Below are the code and all the weights of a small trained network. Each question names an input and a target symbol and asks about switching units off, where a switched-off unit gives its printed mean instead of its output.

import numpy as np


def w(rows, s, z=0):
    codes = np.array(rows[::2]) - 128.0
    scale = np.full(codes.shape[1], s)
    scale[-1] = z or s
    return codes * scale


def f(y):
    return np.maximum(y, 0)


def softmax(a):
    e = np.exp(a - a.max(-1, keepdims=True))
    return e / e.sum(-1, keepdims=True)


def log_softmax(a):
    a = a - a.max(-1, keepdims=True)
    return a - np.log(np.exp(a).sum(-1, keepdims=True))


def net(x, mask):
    ids = ['αβγδεζηλξπστφψ'.index(c) for c in x.split()]
    T = len(ids)
    res = E[ids] + P[:T]
    u = 0
    for l in range(2):
        q, k, v = (res @ M[l].T for M in (Q, K, V))
        z = softmax(np.where(np.tri(T) > 0, q @ k.T / 4**0.5, -1e9)) @ v
        res = res + np.where(mask[u], z, O[l][:, -1]) @ O[l][:, :-1]
        u += 1
        y = f(res @ A[l][:, :-1].T + A[l][:, -1])
        res = res + np.where(mask[u : u + 4], y, B[l][:, -1]) @ B[l][:, :-1]
        u += 4
    return log_softmax(res[-1] @ U[:, :-1].T + U[:, -1])


Q, K, V, O, A, B = {}, {}, {}, {}, {}, {}
E = w([
[213,187,251],'α',
[192,11,99],'β',
[33,109,206],'γ',
[217,235,100],'δ',
[64,171,116],'ε',
[33,162,66],'ζ',
[33,72,152],'η',
[37,194,27],'λ',
[137,31,180],'ξ',
[56,250,188],'π',
[162,55,19],'σ',
[145,176,174],'τ',
[42,42,13],'φ',
[211,124,146],'ψ',
],0.015)
P = w([
[64,5,236],'0',
[61,113,187],'1',
[75,141,168],'2',
[65,141,163],'3',
[76,157,161],'4',
[66,144,133],'5',
[82,143,114],'6',
[76,139,111],'7',
[64,153,114],'8',
[52,145,108],'9',
[97,132,74],'10',
[87,164,102],'11',
],0.0018)
Q[0] = w([
[1,52,161],'0.h0',
[251,106,248],'0.h0',
[136,214,147],'0.h0',
[10,125,173],'0.h0',
],0.01)
K[0] = w([
[100,68,112],'0.h0',
[51,101,8],'0.h0',
[228,55,154],'0.h0',
[64,97,117],'0.h0',
],0.011)
V[0] = w([
[225,94,119],'0.h0',
[85,2,67],'0.h0',
[187,239,118],'0.h0',
[189,58,178],'0.h0',
],0.0068)
O[0] = w([
[34,67,81,50],'0.h0',
[177,112,103,233],'0.h0',
[255,191,104,3],'0.h0',
[215,177,127,117],'0.h0',
],0.0055,0.0029)
A[0] = w([
[87,237,99,253],'0.n0',
[240,28,254,132],'0.n1',
[123,73,150,237],'0.n2',
[139,161,133,100],'0.n3',
],0.008,0.0026)
B[0] = w([
[171,162,53,236],'0.n0',
[209,75,229,253],'0.n1',
[163,4,37,241],'0.n2',
[254,100,160,144],'0.n3',
],0.0077,0.0047)
Q[1] = w([
[250,100,84],'1.h0',
[237,140,213],'1.h0',
[180,196,82],'1.h0',
[111,147,131],'1.h0',
],0.012)
K[1] = w([
[193,112,197],'1.h0',
[238,112,178],'1.h0',
[138,247,146],'1.h0',
[157,77,98],'1.h0',
],0.012)
V[1] = w([
[2,208,144],'1.h0',
[238,103,122],'1.h0',
[94,170,157],'1.h0',
[174,111,150],'1.h0',
],0.011)
O[1] = w([
[254,119,170,5],'1.h0',
[10,93,2,187],'1.h0',
[182,71,97,70],'1.h0',
[3,200,150,156],'1.h0',
],0.0067,0.012)
A[1] = w([
[46,122,111,191],'1.n0',
[173,232,67,134],'1.n1',
[117,181,254,174],'1.n2',
[179,151,72,2],'1.n3',
],0.012,0.0052)
B[1] = w([
[185,141,156,253],'1.n0',
[194,127,207,162],'1.n1',
[42,208,108,143],'1.n2',
[48,116,1,142],'1.n3',
],0.01,0.025)
U = w([
[94,195,94,3],'α',
[77,125,49,128],'β',
[77,169,236,86],'γ',
[153,203,31,56],'δ',
[167,147,196,242],'ε',
[193,111,169,216],'ζ',
[142,68,250,225],'η',
[206,122,91,64],'λ',
[110,45,229,100],'ξ',
[141,225,170,33],'π',
[147,104,4,118],'σ',
[97,189,96,140],'τ',
[142,49,86,240],'φ',
[88,142,123,153],'ψ',
],0.011,0.0056)

Each question gives the input, a string of symbols that net reads in full, and the target symbol t.
The units are the heads (4 rows each of Q, K, V and O) and the neurons (one row each of A and B). Each row of codes is followed by its name. A weight is (code - 128) times the scale printed after its matrix; where a second scale follows, it is the last column's (O, A, B and U).
mask holds one flag per unit, layer by layer, with each layer's heads first. A switched-off unit (its flag False) gives its mean, the last column of its rows in O or B, instead of its output. The means were averaged over made-up inputs and are rounded, as every weight is.
A unit's drop is (log p(t) with every unit on - log p(t) with that unit switched off) / (log p(t) with every unit on - log p(t) with every unit switched off).
The circuit of an input: a set's keep is (log p(t) with only the set's units on - log p(t) with every unit switched off) / (log p(t) with every unit on - log p(t) with every unit switched off). Starting from all 10 units, units are removed one at a time, each time the one whose removal leaves the highest keep (on an exact tie, the one counted first), for as long as the keep stays at least 0.8.
units of the circuit, in order: the units of the circuit, biggest drop first
k most important neurons: the k neurons with the biggest drops, biggest first
k most important neurons of layer l: the k neurons of layer l with the biggest drops, biggest first
drop of u: that unit's drop, to one decimal
input φ φ α σ ψ σ φ φ σ, target β: 3 most important neurons	0.n1; 1.n1; 0.n0
input φ φ α ζ, target λ: units of the circuit, in order	1.h0; 0.n0; 0.h0
input φ τ δ β φ α π, target ε: 4 most important neurons	0.n0; 1.n1; 0.n1; 0.n2
input τ φ ζ, target ζ: 2 most important neurons of layer 1	1.n1; 1.n2
input τ γ ε ξ π α β ξ φ σ ε, target ζ: units of the circuit, in order	1.h0; 0.n1
input α η ξ ε λ ε, target ζ: units of the circuit, in order	1.h0
input φ η α, target γ: units of the circuit, in order	0.n1; 1.n2
input α ε β ψ α τ, target τ: units of the circuit, in order	1.h0; 1.n0; 0.n1
input α α π β λ α σ, target β: 4 most important neurons	0.n1; 1.n1; 0.n0; 0.n3
input ξ η δ β σ τ τ δ φ β τ λ, target λ: 3 most important neurons of layer 0	0.n2; 0.n1; 0.n0
input α δ β ξ ζ η φ α τ δ α π, target ε: 4 most important neurons	1.n1; 0.n0; 0.n1; 0.n2
input η η γ η ε π, target π: 3 most important neurons of layer 0	0.n2; 0.n0; 0.n1
input η σ π ε, target ε: 3 most important neurons	0.n0; 0.n2; 0.n1
input φ γ σ α η ε ψ ξ ξ δ, target π: 3 most important neurons of layer 0	0.n1; 0.n2; 0.n0
input φ φ σ ζ δ η φ α γ η ζ δ, target π: most important neuron	1.n1
input φ η φ ζ β, target β: 3 most important neurons	1.n1; 0.n2; 0.n1
input σ ξ λ ζ φ α γ ζ, target λ: 2 most important neurons of layer 1	1.n3; 1.n1
input β λ λ, target λ: 3 most important neurons	1.n1; 0.n2; 1.n3
input β β λ φ τ, target τ: drop of 0.n1	0.2
input π σ η α, target γ: drop of 1.n0	0.1
input η φ τ η λ β, target β: drop of 1.n1	0.2
input γ η λ ζ φ ε, target ε: most important neuron	0.n2
